Below are the code and all the weights of a small trained network. Each question names an input and a target symbol and asks about switching units off, where a switched-off unit gives its printed mean instead of its output.

import numpy as np


def w(rows, s, z=0):
    codes = np.array(rows[::2]) - 128.0
    scale = np.full(codes.shape[1], s)
    scale[-1] = z or s
    return codes * scale


def norm(h):
    return h / np.sqrt((h * h).mean(-1, keepdims=True) + 1e-5)


def f(y):
    return y / 2 * (1 + np.tanh(0.7978845608 * (y + 0.044715 * y**3)))


def softmax(a):
    e = np.exp(a - a.max(-1, keepdims=True))
    return e / e.sum(-1, keepdims=True)


def log_softmax(a):
    a = a - a.max(-1, keepdims=True)
    return a - np.log(np.exp(a).sum(-1, keepdims=True))


def net(x, mask):
    ids = ['ΓΘΛΦΨβδεημξτω'.index(c) for c in x.split()]
    T = len(ids)
    res = E[ids] + P[:T]
    r = norm(res)
    for j in range(3):
        rows = slice(2 * j, 2 * j + 2)
        q, k, v = (r @ M[0][rows].T for M in (Q, K, V))
        z = softmax(np.where(np.tri(T) > 0, q @ k.T / 2**0.5, -1e9)) @ v
        o = O[0][rows]
        res = res + np.where(mask[j], z, o[:, -1]) @ o[:, :-1]
    y = f(norm(res) @ A[0][:, :-1].T + A[0][:, -1])
    res = res + np.where(mask[3:7], y, B[0][:, -1]) @ B[0][:, :-1]
    return log_softmax(norm(res)[-1] @ U[:, :-1].T + U[:, -1])


Q, K, V, O, A, B = {}, {}, {}, {}, {}, {}
E = w([
[103,150,136,187,222],'Γ',
[52,149,90,134,145],'Θ',
[97,157,103,123,139],'Λ',
[36,159,133,41,188],'Φ',
[83,156,95,123,137],'Ψ',
[139,88,82,231,181],'β',
[38,172,125,128,138],'δ',
[195,154,45,3,93],'ε',
[62,132,145,155,167],'η',
[146,79,194,132,45],'μ',
[204,158,186,58,156],'ξ',
[88,14,146,82,135],'τ',
[135,211,145,139,102],'ω',
],0.022)
P = w([
[175,83,195,1,128],'0',
[143,107,156,10,131],'1',
[119,105,154,41,119],'2',
[115,116,136,73,112],'3',
[124,109,126,96,101],'4',
[115,112,121,125,98],'5',
[108,109,114,144,95],'6',
[120,120,103,151,104],'7',
[129,136,109,139,98],'8',
],0.0079)
Q[0] = w([
[42,183,25,111,114],'head 0',
[66,110,88,114,133],'head 0',
[251,109,149,125,132],'head 1',
[51,119,149,70,116],'head 1',
[42,82,93,170,135],'head 2',
[44,181,140,133,111],'head 2',
],0.011)
K[0] = w([
[119,131,82,152,76],'head 0',
[107,4,94,128,82],'head 0',
[172,96,130,29,145],'head 1',
[141,216,111,129,91],'head 1',
[106,87,108,175,108],'head 2',
[48,67,155,141,99],'head 2',
],0.012)
V[0] = w([
[140,244,135,184,144],'head 0',
[56,156,1,90,207],'head 0',
[193,250,148,207,33],'head 1',
[96,87,254,82,104],'head 1',
[162,191,91,168,164],'head 2',
[87,131,221,140,224],'head 2',
],0.0062)
O[0] = w([
[240,171,69,223,106,100],'head 0',
[200,137,135,80,148,209],'head 0',
[62,141,192,2,173,5],'head 1',
[191,180,143,156,108,109],'head 1',
[196,198,62,88,144,119],'head 2',
[115,137,145,153,230,192],'head 2',
],0.008,0.0024)
A[0] = w([
[99,235,138,128,77,196],'neuron 0',
[126,168,84,115,62,3],'neuron 1',
[186,23,63,197,69,126],'neuron 2',
[2,96,182,195,89,135],'neuron 3',
],0.0063,0.0037)
B[0] = w([
[74,156,143,254,37,223],'neuron 0',
[95,138,16,53,149,105],'neuron 1',
[195,55,51,77,94,254],'neuron 2',
[203,99,136,135,126,192],'neuron 3',
],0.01,0.0033)
U = w([
[111,163,155,185,250,155],'Γ',
[54,144,66,130,128,38],'Θ',
[53,74,153,171,112,74],'Λ',
[47,139,178,47,202,209],'Φ',
[62,25,169,96,151,128],'Ψ',
[146,61,51,167,161,161],'β',
[126,147,129,126,154,4],'δ',
[143,163,74,46,120,229],'ε',
[86,138,126,144,148,144],'η',
[143,63,194,141,36,65],'μ',
[197,179,192,110,169,184],'ξ',
[62,140,107,136,128,127],'τ',
[119,207,142,205,70,162],'ω',
],0.016,0.0036)

Each question gives the input, a string of symbols that net reads in full, and the target symbol t.
The units are the heads (2 rows each of Q, K, V and O) and the neurons (one row each of A and B). Each row of codes is followed by its name. A weight is (code - 128) times the scale printed after its matrix; where a second scale follows, it is the last column's (O, A, B and U).
mask holds one flag per unit, heads first, then neurons. A switched-off unit (its flag False) gives its mean, the last column of its rows in O or B, instead of its output. The means were averaged over made-up inputs and are rounded, as every weight is.
A unit's drop is (log p(t) with every unit on - log p(t) with that unit switched off) / (log p(t) with every unit on - log p(t) with every unit switched off).
The circuit of an input: a set's keep is (log p(t) with only the set's units on - log p(t) with every unit switched off) / (log p(t) with every unit on - log p(t) with every unit switched off). Starting from all 7 units, units are removed one at a time, each time the one whose removal leaves the highest keep (on an exact tie, the one counted first), for as long as the keep stays at least 0.8.
circuit, biggest first: the units of the circuit, biggest drop first
unit that matters most: the unit with the biggest drop
top k neurons: the k neurons with the biggest drops, biggest first
which heads matter: for each layer, one digit per head in row order, 1 if its drop is at least 0.15 and else 0, layers parted by /
drop of u: that unit's drop, to one decimal
input Γ β ω ω Ψ, target Φ: which heads matter -> 010
input ε μ δ, target Λ: circuit, biggest first -> (head 0; neuron 3; head 1)
input Ψ η η, target Γ: which heads matter -> 011
input η β Φ η ω Λ Φ η, target Γ: top 2 neurons -> (neuron 3; neuron 2)
input Θ ω ω ε δ τ Ψ, target Ψ: circuit, biggest first -> (head 2; head 0)
input ω μ ε ε η Ψ, target Γ: circuit, biggest first -> (head 2; neuron 2)
input ω Ψ Γ τ μ τ μ β δ, target Λ: top 2 neurons -> (neuron 3; neuron 0)
input β β ε μ Ψ, target Λ: which heads matter -> 101
input β Ψ Λ η Ψ μ Λ, target Λ: top neuron -> (neuron 2)
input β Φ ω μ τ Ψ μ Φ Λ, target Λ: top 2 neurons -> (neuron 3; neuron 2)
input η β β τ μ Ψ, target Ψ: top 2 neurons -> (neuron 3; neuron 0)
input ω β Λ ε Ψ β δ, target ω: circuit, biggest first -> (neuron 0; neuron 3)
input ε Θ β δ, target ω: top 2 neurons -> (neuron 0; neuron 3)
input Ψ Φ ε β ε μ Θ, target Λ: unit that matters most -> head 0
input ε Γ τ Θ, target Ψ: circuit, biggest first -> (head 0; head 2)
input δ β Λ, target ω: top 2 neurons -> (neuron 2; neuron 0)
input ε ω ω β δ, target Φ: drop of head 1 -> 2.4
input ω μ ω η, target Φ: drop of head 1 -> 0.8
input β μ η Ψ, target Λ: drop of neuron 1 -> 0.0
input μ ω Θ, target Φ: top neuron -> (neuron 2)
